Each row has a name. After each piece below comes the name of the row it's from, unless a question asks for something else. Each question is about the rows just above it.

E: -5.992	6.154	-0.754	-1.004	-3.293	-4.507
H: -4.915	1.614	0.496	-4.007	-2.327	-3.859
N: -4.915	1.614	7.310	1.974	-1.347	-0.850
L: -2.707	-1.082	-1.989	-2.594	5.878	1.021
S: 0.751	8.635	-2.327	-4.007	0.496	3.568
K: -4.915	1.614	0.496	1.974	-1.347	-0.850
-4.915	1.614	0.496	1.974	-1.347	-0.850 is in which row? -> K
Where do -4.915	1.614	0.496	-4.007	-2.327	-3.859 appear? -> H
Which row holds this, read backwards? -0.850	-1.347	1.974	0.496	1.614 -> K
Which row holds -4.507	-3.293	-1.004 read backwards? -> E
-2.327	8.635	0.751 is which row, read backwards? -> S
Which row holds -0.850	-1.347	1.974	7.310 read backwards? -> N
Which row holds this, read backwards? -3.859	-2.327 -> H

T: 2.133	-3.151	-4.397	-1.737	-4.295	-1.116	-2.376	-1.023	-0.130	-5.633	-3.219	1.540	-0.563	2.110
X: -2.671	3.562	4.784	1.965	5.059	1.128	3.144	1.158	0.474	5.666	3.441	-0.912	0.776	-2.488
Q: -2.053	3.110	3.161	2.329	3.327	0.463	1.728	1.336	0.058	4.496	1.862	-1.393	1.103	-1.143
M: -2.780	3.599	5.568	1.725	5.838	1.453	3.795	1.060	0.613	6.217	4.172	-0.641	0.563	-3.092
D: -2.703	3.477	6.808	1.344	6.777	1.914	4.613	0.982	0.711	7.023	5.186	-0.221	0.212	-3.877
P: -2.777	3.595	5.748	1.687	5.930	1.513	3.895	1.082	0.637	6.302	4.296	-0.559	0.538	-3.173
F: -2.793	3.607	5.552	1.753	5.789	1.459	3.755	1.070	6.225	0.620	4.136	-0.642	0.570	-3.078
W: -2.778	3.598	5.591	1.744	5.837	1.452	3.776	1.070	0.620	6.225	4.170	-0.621	0.566	-3.097
R: 0.427	0.751	-0.075	2.124	-0.726	-0.933	-1.006	1.536	-0.852	1.140	-1.499	-1.121	1.215	1.647
G: -2.334	3.327	3.739	2.218	4.006	0.702	2.264	1.256	0.234	4.936	2.442	-1.240	0.986	-1.665
U: -0.535	1.788	1.089	2.383	0.691	-0.429	-0.155	1.553	-0.620	2.570	-0.319	-1.527	1.267	0.732
-0.563	1.540	-3.219	-5.633	-0.130	-1.023	-2.376	-1.116	-4.295	-1.737	-4.397	-3.151 is which row, read backwards? -> T
4.172	6.217	0.613	1.060	3.795 is which row, read backwards? -> M
Which row holds this, read backwards? 6.225	0.620	1.070 -> W

